The objects come in this order, and stop there: j797 j456 j692 j477 j956 j824 j748 j627 j83 j686 j128 j553 j970 j582 j609 j97 j259 j177 j133 j612 j834 j81 j967 j770 j403 j283 j813 j99 j995 j263 j635 j501 j527 j526 j982 j533 j935 j343 j683 j978 j253 j547 j104 j110 j721 j928 j751 j302 j715 j565 j489 j511 j541 j94 j676
Symbols: le is -4; da is +1; zu is -1; ga is +3.

Object, then a row for it; each showing differs a little:
j477
[ 223 -390 -128 -548    4 -216   76 -528  -95  913  -56 -257  231  533 -249  330 -702  -64  302  207  -39  485 -261  804  710 -172  -19 -106 -691  191  843 -318   98 -417  -63 -234 -220 -348  154  -53 -393 -270 -220  785  343  820   61  158   59  556 -173   86   99 -531  328 -686 -315  273  923 -112 -841    1  -29 -313 -390  -54  882  397  -91 -572   75  148  226  -53  662 -294 -629]
j94
[-255  372   17  482   -5  261   12  516   97 -895  154  277 -158 -559  323 -276  594   17 -323 -277    7 -470  271 -823 -700  249   22  -19  707 -146 -876  240  -19  401    4  317  304  379 -131   23  427  282  193 -746 -220 -861   19 -146  -24 -545  166 -187   57  506 -337  690  293 -269 -915  -44  900  -67  -18  323  425  -16 -832 -279   15  517   -4 -173 -157  111 -698  339  725]
j582
[-320 -316 -193 -536  147  216  367 -619  104  550  126  325  280  498  313 -341 -763 -171  252 -228 -163  555  274  721  744  222  -65 -256 -594  -58  707  146  272 -388 -162  452   16 -344 -112 -177 -341  251  207  678  435  714  125 -166   95  513  163 -336  277 -965  154 -697  205 -304  816 -199 -745 -582 -185  300 -373 -296  833  -49 -192 -508  180 -195  -35  347  595  331 -590]
j928
[  36  383 -240  359  161   10  424  559   -5 -816  467  -29   13 -498   32   35  312 -242 -395   21 -232 -266   -7 -871 -747  -47  -60 -373  685  164 -951 -170  423  403 -224  133  599  395   32 -237  457  -75   23 -776   90 -832  190   -9  170 -581   33 -126  333  824 -526  459  -91   51 -957 -278  821  283 -192  -65  438 -343 -724  346 -241  429  303   30  228  273 -669  -11  677]
j302
[-161  359 -209  403  113   86  388  622   75 -846  443  114   52 -551  119 -101  364 -240 -367 -129 -131 -275  141 -818 -743  109  -62 -326  700   65 -976  -13  334  445 -263  206  605  406  -65 -234  446   44  124 -793   75 -856  131  -92  145 -580   80 -178  298  663 -474  517   29 -112 -980 -182  804  192 -200  131  434 -336 -770  148 -278  468  225  -66   98  279 -656  151  683]
j635
[ 293  104  568  407 -399 -243 -968  218 -144  -74 -636 -316 -459 -111 -342  315  831  582  -32  259  339 -554 -284 -233 -300 -276  119  758  178  -55  -78    1 -873  144  531 -553 -676  117  127  506  118 -185 -269 -223 -752 -220 -332  190 -355 -109 -161  537 -770  513  227  553  -86  305 -265  515  193  422  413 -304  121  785 -432 -404  559  352 -600  188 -215 -817 -193 -364  186]
j553
[-146 -340 -275 -591  145  119  395 -587   73  651  175  131  348  475  207 -196 -854 -297  301 -115 -156  610  126  790  732   41  -11 -331 -660   38  748  -16  342 -416 -237  253   58 -343  -87 -220 -382   75  140  705  507  753  129 -137  184  559   78 -244  337 -839  185 -792   60 -164  831 -191 -757 -442 -165  168 -396 -339  813  146 -238 -526  245 -111   50  371  607  187 -614]
j259
[ -460  -260   -95  -406    31   463   113  -574   183   421   -69   528   186   428   569  -574  -550   -55   231  -375   -55   389   427   638   697   354   -64   -62  -537  -301   656   418    80  -333   -73   574  -114  -298  -228   -59  -313   423   408   566   301   654    29  -301    33   433   267  -345   111 -1069   258  -544   484  -529   695   -40  -629  -729   -28   471  -325  -114   661  -445   -88  -471    59  -320  -258   346   527   604  -552]
j302
[-123  349 -224  401  165   99  338  536   15 -861  421  122  -13 -563  106 -181  376 -253 -361  -83 -129 -285   80 -879 -738   90  -61 -301  684   45 -980  -29  304  432 -202  219  595  379  -35 -277  434   69   67 -790  -41 -883  155  -88  151 -540   54 -248  332  678 -465  519   50 -141 -959 -162  873  136 -172  120  411 -325 -780  195 -254  434  263 -106   51  346 -692  138  677]
j748
[ 193 -357 -145 -600   84 -131  308 -560  -69  877   51 -194  309  523 -227  186 -791 -207  316  147  -99  567 -171  835  690 -109  -26 -254 -657  189  791 -268  304 -414 -183  -92  -54 -335   99  -87 -390 -128 -114  699  440  798  125   87  147  540  -72   42  232 -585  219 -725 -239  155  910 -180 -780  -83 -141 -193 -446 -248  929  421 -130 -578  238   69  241  129  645 -185 -672]
j956
[ 252 -384  -88 -541   89 -227  207 -491  -78  893  -15 -182  228  564 -287  327 -724  -83  286  205  -94  512 -249  859  672 -212  -19 -145 -695  233  852 -295  137 -422  -66 -235  -98 -376  155 -141 -377 -309 -179  777  365  844   72  160   52  534 -130   53  165 -513  285 -725 -290  252  934  -62 -817   27 -137 -238 -384 -165  853  406 -129 -566   66  144  280   11  639 -295 -631]
j978
[ 416  303  -92  366   80 -372  174  581 -199 -457  259 -463  -80 -453 -530  528  403  -53 -257  377  -59 -314 -404 -656 -714 -372  -30 -150  512  322 -727 -503  144  353 -134 -449  381  370  198  -67  346 -420 -309 -631  -34 -686   60  275   92 -453 -226  221  142 1085 -325  470 -462  450 -713  -52  680  690  -80 -457  331 -119 -657  556  -41  362   85  266  315  -87 -564 -546  549]
j302
[-125  401 -282  354  148  142  385  553    3 -826  450  125    9 -573  142  -98  408 -241 -388 -100 -105 -329   95 -836 -712   63  -27 -272  703   51 -946  -12  285  444 -194  239  605  390  -31 -179  409   56   88 -783   10 -832  158  -55  146 -593   61 -158  342  707 -459  512    6  -96 -961 -195  854  183 -139  144  488 -314 -765  156 -193  461  249  -76  111  330 -696  129  698]
j635
[ 324   81  570  427 -377 -295 -953  209 -125 -102 -652 -310 -429 -121 -350  346  829  547  -14  253  358 -564 -277 -264 -312 -226  119  808  185 -104  -88   57 -813   75  497 -589 -599   66  122  522  145 -187 -216 -212 -734 -169 -348  168 -335 -170 -165  490 -790  501  286  569 -101  357 -224  468  219  407  436 -332  140  748 -435 -408  540  346 -572  235 -218 -815 -223 -291  197]
j928
[   2  388 -266  366  177   -7  435  593  -34 -819  483  -21   71 -542    3   35  306 -299 -357   21 -176 -249  -43 -811 -739   -5  -45 -362  720  179 -965 -106  337  414 -217   60  576  398  -27 -261  369   20  -28 -769  100 -861  220  -51  142 -532    9  -93  321  795 -485  468 -141   20 -951 -231  857  318 -188  -42  421 -322 -768  328 -267  414  301   30  185  258 -696  -41  688]

Complete each set of four: the symbols that take the first to the second take the third to the fourth, perhaps in another order.
Answer with the object's name.
[ 537  224  211  446 -122 -478 -327  463 -209 -265 -159 -576 -238 -326 -611  637  584  165 -239  488  104 -427 -490 -476 -633 -451   29  254  434  248 -456 -418 -315  252  175 -714  -98  249  211  189  264 -491 -422 -453 -400 -494 -124  351 -119 -344 -281  401 -271 1056  -84  527 -496  572 -534  171  512  812  123 -586  242  219 -624  332  178  400 -227  364  167 -479 -424 -645  398]
: [ 389  152  512  446 -304 -346 -840  299 -123 -142 -577 -405 -425 -172 -420  461  756  527  -48  344  315 -526 -344 -307 -406 -289   72  748  242   19 -109 -112 -712  148  469 -635 -520   98  215  438  120 -303 -298 -290 -723 -299 -317  234 -333 -142 -189  515 -692  671  150  618 -210  398 -305  437  313  547  387 -399  154  702 -476 -194  494  354 -526  288 -120 -787 -229 -476  237]
:: [ -530  -203   244  -131  -175   468  -403  -507   227   170  -353   614   -94   321   662  -662   -53   202   174  -463   116    95   505   460   584   442    50   354  -388  -512   554   636  -364  -232   216   526  -475  -193  -240   221  -271   562   422   369  -208   450  -164  -312  -135   305   336  -221  -317 -1014   329  -167   721  -645   519   214  -473  -757   160   538  -216   325   399  -939   218  -218  -282  -343  -571    36   378   651  -361]
: j259

[ -358   -80   557   136  -348   307  -912  -266    98    47  -683   389  -409   160   392  -416   461   521   180  -303   340  -288   327   273   342   315   161   718  -176  -530   360   572  -822  -127   462   184  -799   -79   -98   500   -80   393   229   210  -595   219  -388  -234  -333   160   165    97  -689  -551   417   227   561  -398   221   481  -201  -469   381   395  -123   725   -25 -1037   516    58  -584  -184  -600  -435   162   403  -162]
: [  -12   -24   669   335  -452    24 -1056    -2    23   -31  -748    16  -480   -19    41   -81   825   628     2   -41   372  -499    36     1    29   -44   127   894     5  -367   154   325  -914     5   614  -181  -781     4   -38   603     8   116    44    23  -837   -12  -401   -37  -404    20    19   338  -861    -7   352   488   272   -26    11   550    32   -22   486    20    -1   896  -235  -825   604   230  -692    31  -483  -699    -3    22     7]
:: [ 269 -404  -11 -492   -6 -246   -1 -492 -161  923 -164 -304  158  598 -288  296 -604   11  360  251   17  454 -307  891  673 -176  -14   26 -715  186  901 -276  -32 -386   -2 -306 -233 -342  112  -10 -392 -234 -183  782  199  854   33  165    5  568 -137  198  -30 -499  349 -642 -307  335  906   29 -839   10   -4 -292 -462   -3  834  291    9 -529   -1  186  191 -142  671 -338 -698]
: j956

[   0  340 -280  382  161  -61  411  601   12 -747  452  -46    7 -564  -49   -1  310 -237 -362   -6 -123 -218    9 -854 -778  -40  -94 -368  625  168 -984 -188  373  422 -274   42  589  362  -12 -217  413  -33  -19 -772  105 -847  160    9  141 -549  -21 -146  321  780 -493  449 -133  -20 -930 -296  843  367 -223  -49  417 -335 -745  331 -303  439  267  -24  236  265 -677  -30  637]
: [-146  364 -247  411  158   78  363  592   86 -843  412  127   57 -530   84 -128  340 -246 -400  -98 -167 -276   59 -811 -737   98  -69 -310  717   19 -964  -24  316  450 -213  202  592  433  -72 -259  406   34  131 -773   50 -853  159  -52  105 -560   82 -187  312  696 -478  487   25 -115 -949 -190  875  156 -189  164  399 -347 -770  263 -224  453  244  -41   52  323 -663  159  683]
:: [-107 -344 -251 -615  151  102  403 -574   48  641  167  216  294  507  142 -179 -870 -281  316 -106 -111  584  115  759  722   86 -100 -357 -667   46  737   15  326 -366 -248  253   45 -314  -55 -237 -384   91   99  649  494  777  151  -83  153  514   80 -238  331 -834  141 -757   94 -185  811 -201 -780 -428 -146  163 -406 -315  845  175 -262 -528  271 -103   66  298  585  185 -635]
: j582

[ 265 -382  -62 -515   28 -236   66 -458  -96  868  -58 -312  232  543 -297  315 -694  -27  317  174  -47  479 -266  848  684 -197  -46  -82 -689  191  842 -249   90 -470  -72 -266 -191 -352   92  -64 -437 -291 -196  805  307  826   52  166   45  558 -136  156  110 -505  301 -676 -314  241  957  -61 -783    5  -59 -282 -393  -91  829  393  -77 -563  110  157  213  -26  682 -330 -679]
: [ 103 -375 -229 -611  110 -128  378 -532  -26  849   95 -116  315  529 -141  163 -868 -160  332  119 -124  565 -102  817  687  -97  -74 -321 -639  202  793 -237  349 -387 -211  -96  -53 -347   49 -175 -389 -141  -78  737  478  785  143  115  115  518  -71  -32  252 -623  213 -822 -253  170  912 -193 -795 -103 -169 -148 -433 -279  868  424 -197 -584  253   52  204  184  700 -211 -666]
:: [-258 -334 -210 -588  195  229  359 -574  136  608  150  278  317  491  272 -259 -866 -220  273 -156 -194  515  213  752  738  191  -42 -359 -620  -52  653   81  350 -402 -209  320   29 -312  -99 -214 -360  164  179  717  490  769  144 -124  184  507  133 -280  295 -907  152 -755  163 -238  858 -186 -768 -486 -147  206 -403 -351  795   76 -247 -555  236 -117   47  393  591  277 -570]
: j259

[ 571  270  132  394  -58 -513 -223  541 -184 -274   -8 -571 -178 -325 -615  664  546  127 -233  453  114 -377 -527 -557 -709 -421   54  155  442  329 -566 -383 -175  296  112 -666    1  259  216   94  271 -516 -408 -505 -305 -528  -30  319  -82 -386 -312  406 -176 1085 -161  522 -529  606 -620   75  559  844   49 -541  306  123 -608  434  105  346 -105  319  314 -336 -473 -648  452]
: [ 547  177  248  413 -154 -471 -471  488 -199 -210 -234 -540 -303 -278 -638  620  648  273 -148  465  198 -433 -544 -441 -542 -413   90  394  424  199 -402 -316 -428  240  267 -735 -180  147  210  269  215 -517 -335 -412 -488 -499 -189  319 -163 -365 -269  532 -388  942  -65  591 -448  595 -497  233  493  743  230 -528  240  369 -580  250  312  405 -270  381  135 -584 -374 -647  360]
:: [-329 -343 -206 -585  130  276  359 -609   97  530  143  344  302  462  329 -320 -798 -267  279 -221 -136  491  268  720  733  217  -26 -293 -590 -102  700  169  302 -330 -201  430   45 -336  -99 -180 -365  292  249  657  512  754  131 -160  109  500  139 -270  300 -996  187 -748  210 -327  784 -190 -685 -543 -162  311 -311 -306  813  -67 -169 -529  231 -200  -48  415  604  331 -547]
: j553

[-204 -317 -236 -579  167  185  409 -581   77  593  168  228  317  497  253 -292 -838 -213  318 -183 -160  584  205  802  728  207  -73 -337 -596  -17  729   70  415 -349 -226  340   51 -354 -143 -260 -377  175  173  675  479  738  172 -103  166  472  132 -296  314 -959  184 -788  152 -219  817 -210 -756 -491 -164  234 -402 -325  867   59 -243 -517  241 -171   49  368  635  234 -572]
: [ -426  -324  -155  -441    79   382   172  -569   207   481    29   446   223   437   507  -463  -672  -106   281  -336   -55   482   404   688   739   316    -2  -169  -548  -239   680   315   212  -357  -134   529   -55  -337  -161  -117  -343   387   338   619   346   629    84  -260    80   487   205  -346   139 -1109   206  -629   401  -479   730  -137  -652  -680   -68   450  -323  -144   735  -310  -131  -445   144  -293  -171   334   532   513  -513]
:: [ 295 -344   22 -488  -42 -257  -95 -498 -133  930 -212 -344   92  540 -343  327 -575   48  316  218   53  384 -258  895  667 -202  -25   80 -756  166  882 -214  -16 -442   43 -293 -313 -407  118   60 -430 -266 -178  760  199  890  -29  151  -61  569 -164  218  -55 -506  368 -628 -277  241  938   94 -871   29  -13 -304 -428   29  850  264   29 -506  -23  188  136 -229  693 -358 -699]
: j477

[ 254 -373 -105 -573   80 -232  216 -508 -105  920   -2 -292  211  531 -269  262 -728  -94  333  228  -78  494 -198  817  711 -192  -68 -140 -723  233  817 -301  171 -394 -112 -219 -131 -372   88 -162 -432 -221 -171  761  371  846   66  174   64  538 -110   77  151 -533  283 -722 -312  272  937  -76 -839   -2 -114 -208 -424 -122  828  393  -47 -560   83  155  198  -10  670 -340 -685]
: [ 259 -369 -124 -554  129 -216  226 -497  -53  860   59 -201  273  529 -269  238 -761 -146  238  154 -115  568 -224  850  669 -158  -21 -194 -640  231  836 -299  208 -448 -167 -168  -91 -371   96 -187 -431 -230 -109  724  381  822   91  140   64  538 -123   73  232 -502  230 -828 -308  212  921 -150 -814  -62 -134 -230 -372 -176  901  421 -168 -561  155  110  242   73  661 -258 -671]
:: [-245 -340 -274 -566  151  199  362 -575   83  604  144  239  295  457  240 -239 -803 -223  240 -147 -179  579  152  789  758  142  -36 -316 -573  -33  702  105  316 -367 -208  322   46 -371 -108 -234 -345  148  181  683  454  730  143 -150  159  531   80 -314  303 -919  141 -781  157 -215  815 -226 -752 -484 -155  234 -382 -333  869   31 -217 -544  272 -140   51  373  594  278 -621]
: j582

[ 504  227  -32  379  -24 -472 -121  542 -229 -331   68 -541 -152 -411 -640  609  506   -1 -190  430    8 -317 -487 -579 -680 -423  -50   54  514  334 -590 -446  -58  271   40 -593  135  244  213   60  252 -481 -373 -529 -220 -579  -53  367  -51 -415 -262  362  -35 1097 -222  499 -523  580 -687   36  571  811    9 -512  332   19 -617  531   18  413  -40  329  315 -276 -491 -633  488]
: [ 506  185  368  477 -183 -398 -554  432 -220 -188 -354 -532 -355 -259 -571  598  750  371 -153  417  183 -443 -447 -418 -526 -400  114  493  347  164 -337 -243 -535  216  348 -716 -291  181  173  370  210 -382 -407 -314 -554 -392 -221  312 -204 -262 -299  538 -471  882   58  568 -394  578 -475  315  365  735  252 -553  224  471 -509  101  383  386 -407  362   75 -651 -322 -642  297]
:: [-263  350  -97  443   52  240  122  516  118 -924  267  294 -134 -597  279 -354  530  -98 -354 -223 -117 -346  277 -856 -741  223   -3 -133  709 -136 -915  154  151  431 -105  291  396  412 -157  -91  426  266  215 -775 -172 -848   39 -179   19 -591  115 -169  120  503 -372  607  269 -316 -905 -102  861   -4  -31  286  409 -115 -817 -220 -116  506  105 -237  -73  216 -695  339  698]
: j302

[  53 -380 -257 -618  150  -58  400 -547   19  783  107 -105  315  549  -55   95 -830 -249  264   31 -140  636  -38  804  723  -67  -84 -284 -672  164  790 -168  336 -370 -235   34    2 -317   42 -184 -413  -57  -54  736  457  802  136   54  156  520  -11  -89  269 -708  178 -818 -141   73  898 -211 -810 -196 -206  -28 -413 -300  927  351 -203 -597  241   19  218  221  649  -65 -623]
: [ 125 -328 -212 -640  156 -140  344 -511  -64  831  102 -143  325  525 -153  139 -819 -214  315  109 -169  637 -140  801  682  -57  -57 -274 -650  201  800 -206  283 -383 -188  -64  -48 -355   48 -198 -411 -167  -74  752  483  796  136   93  112  542  -44  -57  266 -633  214 -802 -212  162  874 -162 -788 -101 -169 -141 -413 -308  871  437 -185 -557  204  102  256  162  648 -162 -661]
:: [ -513  -284    17  -374   -39   484   -12  -545   191   324  -129   599   144   425   627  -636  -489   -22   219  -409    69   279   487   574   698   387    -4   -22  -517  -392   629   488    20  -286   -12   581  -209  -273  -228    22  -306   523   397   529   175   597    30  -304   -14   382   267  -344   -26 -1148   281  -479   570  -585   701   -50  -589  -834    -1   495  -299    22   565  -600    51  -344   -70  -339  -329   228   465   623  -446]
: j259

[ -564  -241   166  -226  -122   501  -273  -522   252   254  -277   633   -22   329   630  -691  -181   203   204  -493    70   169   497   524   663   460    39   210  -426  -466   605   607  -195  -220   152   562  -337  -202  -261   149  -229   565   420   475   -54   524   -89  -369  -124   346   317  -236  -209 -1093   309  -264   661  -636   537   154  -520  -844    70   564  -258   261   448  -782   131  -210  -192  -341  -481   113   414   685  -440]
: [ -429  -145   478    83  -311   382  -805  -304   185    91  -568   443  -302   195   462  -486   411   506   165  -344   335  -194   398   297   393   342   121   687  -234  -493   384   586  -706  -146   468   303  -694  -134  -179   418  -149   414   310   279  -490   296  -305  -279  -327   249   247   -11  -631  -698   413   114   641  -453   267   384  -269  -564   350   422  -145   611   119 -1060   495   -55  -514  -194  -595  -363   265   539  -209]
:: [-212 -319 -276 -577  173  159  394 -560   86  587  154  277  328  471  277 -257 -833 -261  243 -184 -168  551  186  725  732  193  -58 -379 -605  -74  716   83  348 -364 -223  338   36 -354 -109 -212 -331  167  162  716  461  748  166 -112  151  474   93 -282  339 -901  142 -799  163 -204  806 -194 -729 -492 -187  257 -395 -369  839   54 -219 -548  263 -154   42  400  609  266 -643]
: j259

[-105  371 -243  382  115   78  395  577   67 -851  424  118  -14 -575  121 -103  381 -215 -374  -93 -161 -232   81 -880 -760   81  -78 -293  701   27 -952  -36  287  424 -178  235  617  436  -83 -178  419   80  113 -826   59 -839  179  -67  112 -562   55 -180  269  721 -475  497   62 -153 -918 -202  868  138 -103  135  410 -305 -760  181 -231  485  278  -90  119  368 -700  143  693]
: [ 252  404 -244  388  111 -243  379  601 -108 -681  418 -229   -1 -516 -292  324  293 -214 -282  208 -143 -228 -248 -769 -750 -245  -87 -316  632  266 -841 -392  355  404 -226 -184  549  394  156 -248  351 -264 -209 -715   60 -742  122  142  124 -516 -144   28  316 1014 -423  451 -345  275 -860 -153  800  548 -117 -241  338 -300 -678  568 -221  383  284  155  328  114 -654 -318  664]
:: [ 551  238  171  461 -112 -482 -329  459 -269 -223 -121 -563 -247 -294 -635  625  601  179 -137  451   77 -425 -566 -539 -612 -476   55  298  385  240 -494 -404 -285  274  174 -685 -113  251  231  223  256 -491 -430 -491 -365 -518 -141  267 -129 -361 -277  423 -232 1038  -89  542 -517  661 -563  146  504  799  148 -601  231  295 -551  342  142  396 -205  315  228 -501 -390 -676  418]
: j635

